Here is a tiny trained network, its code and every weight. The questions are about switching its units off for an input and a class, where a switched-off unit gives its printed mean instead of its output.

import numpy as np


def w(rows, s, z=0):
    codes = np.array(rows[::2]) - 128.0
    scale = np.full(codes.shape[1], s)
    scale[-1] = z or s
    return codes * scale


def f(y):
    return np.maximum(y, 0)


def log_softmax(a):
    a = a - a.max(-1, keepdims=True)
    return a - np.log(np.exp(a).sum(-1, keepdims=True))


def net(x, mask):
    res = np.array(x, float).reshape(1, 3) / 4 @ E
    y = f(res @ A[0][:, :-1].T + A[0][:, -1])
    res = res + np.where(mask, y, B[0][:, -1]) @ B[0][:, :-1]
    return log_softmax(res[-1] @ U[:, :-1].T + U[:, -1])


A, B = {}, {}
E = w([
[146,105,128,41,148,94,149,135,111,49],'x0',
[129,90,109,188,57,160,221,116,144,68],'x1',
[92,154,115,166,170,103,153,117,2,99],'x2',
],0.012)
A[0] = w([
[54,177,100,104,139,82,120,110,15,106,100],'N0',
[68,154,76,172,165,93,65,34,177,168,111],'N1',
[71,138,131,181,171,96,147,133,53,70,8],'N2',
[25,195,192,244,129,209,125,73,115,130,135],'N3',
[179,92,121,89,86,175,79,99,185,143,7],'N4',
[190,193,146,73,219,46,67,174,102,182,33],'N5',
[95,85,65,193,66,186,216,58,140,60,6],'N6',
[194,79,158,46,113,60,192,180,89,105,2],'N7',
[93,167,80,173,103,118,184,72,32,130,144],'N8',
[129,115,106,47,108,179,129,144,194,143,205],'N9',
[120,135,167,53,212,110,175,110,72,26,167],'N10',
[120,130,125,206,83,132,139,133,117,226,8],'N11',
[142,102,139,150,100,122,153,123,106,123,216],'N12',
[172,101,109,110,104,189,134,73,171,154,57],'N13',
[190,87,147,44,111,91,139,161,125,63,30],'N14',
],0.011,0.0094)
B[0] = w([
[127,64,60,50,80,106,97,87,155,137,217],'N0',
[201,106,144,180,175,150,160,174,148,121,188],'N1',
[99,103,172,61,48,6,98,130,49,175,181],'N2',
[208,126,76,169,148,113,137,142,180,142,232],'N3',
[107,82,130,6,58,42,79,115,33,214,175],'N4',
[72,50,221,160,133,173,151,179,65,78,229],'N5',
[114,24,204,137,161,136,169,213,52,56,223],'N6',
[193,184,163,157,136,53,216,217,138,223,169],'N7',
[107,150,99,96,92,109,93,52,104,150,224],'N8',
[143,99,72,151,106,132,88,52,154,118,240],'N9',
[195,197,83,204,190,156,156,140,184,137,246],'N10',
[192,190,132,182,130,58,213,212,153,216,177],'N11',
[128,96,76,173,146,190,80,113,115,91,200],'N12',
[106,72,108,80,65,20,83,117,101,141,168],'N13',
[186,155,145,171,84,73,136,175,107,188,180],'N14',
],0.013)
U = w([
[185,176,136,196,116,84,170,196,166,215,68],'0',
[114,113,122,42,73,65,100,107,101,174,46],'1',
[103,66,212,148,151,147,174,199,70,86,43],'2',
[140,144,79,187,161,201,93,89,191,110,214],'3',
[26,254,153,106,116,222,173,89,215,81,8],'4',
],0.017,0.014)

Each question gives the input, the list of numbers given to net, and the class t.
The units are the neurons (one row each of A and B). Each row of codes is followed by its name. A weight is (code - 128) times the scale printed after its matrix; where a second scale follows, it is the last column's (A, B and U).
mask holds one flag per neuron, in row order. A switched-off neuron (its flag False) gives its mean, the last column of its row in B, instead of its output. The means were averaged over made-up inputs and are rounded, as every weight is.
A unit's drop is (log p(t) with every unit on - log p(t) with that unit switched off) / (log p(t) with every unit on - log p(t) with every unit switched off).
The circuit of an input: a set's keep is (log p(t) with only the set's units on - log p(t) with every unit switched off) / (log p(t) with every unit on - log p(t) with every unit switched off). Starting from the 12 units with the biggest drops (on a tie, the unit counted first), units are removed one at a time, each time the one whose removal leaves the highest keep (on an exact tie, the one counted first), for as long as the keep stays at least 0.8.
circuit, biggest first: the units of the circuit, biggest drop first
k most important neurons: the k neurons with the biggest drops, biggest first
drop when u is switched off: that unit's drop, to one decimal
input [-3,-1,-4], class 1: circuit, biggest first => N10
input [3,0,0], class 3: 2 most important neurons => N11, N2
input [-3,-3,0], class 3: 3 most important neurons => N6, N7, N11
input [6,6,4], class 0: 4 most important neurons => N10, N7, N5, N14
input [-1,3,4], class 1: 3 most important neurons => N2, N8, N5
input [0,6,8], class 1: 2 most important neurons => N8, N2
input [7,-1,7], class 0: 2 most important neurons => N10, N7
input [1,2,-3], class 3: 2 most important neurons => N2, N0
input [0,2,-3], class 3: 2 most important neurons => N2, N0
input [1,-7,7], class 1: 3 most important neurons => N0, N6, N2
input [7,7,3], class 0: 4 most important neurons => N10, N7, N5, N14
input [-2,-3,1], class 3: 3 most important neurons => N6, N2, N4
input [6,5,7], class 1: 4 most important neurons => N2, N0, N8, N3
input [0,4,2], class 2: circuit, biggest first => N6
input [3,4,0], class 2: 2 most important neurons => N6, N3
input [-1,-4,5], class 1: 3 most important neurons => N0, N6, N2
input [-1,-8,-3], class 2: drop when N5 is switched off => 0.3
input [-2,-6,-1], class 2: drop when N13 is switched off => 0.0
input [5,5,5], class 0: drop when N14 is switched off => 0.1
input [7,0,5], class 0: drop when N10 is switched off => 4.6
input [-5,7,8], class 1: circuit, biggest first => N8
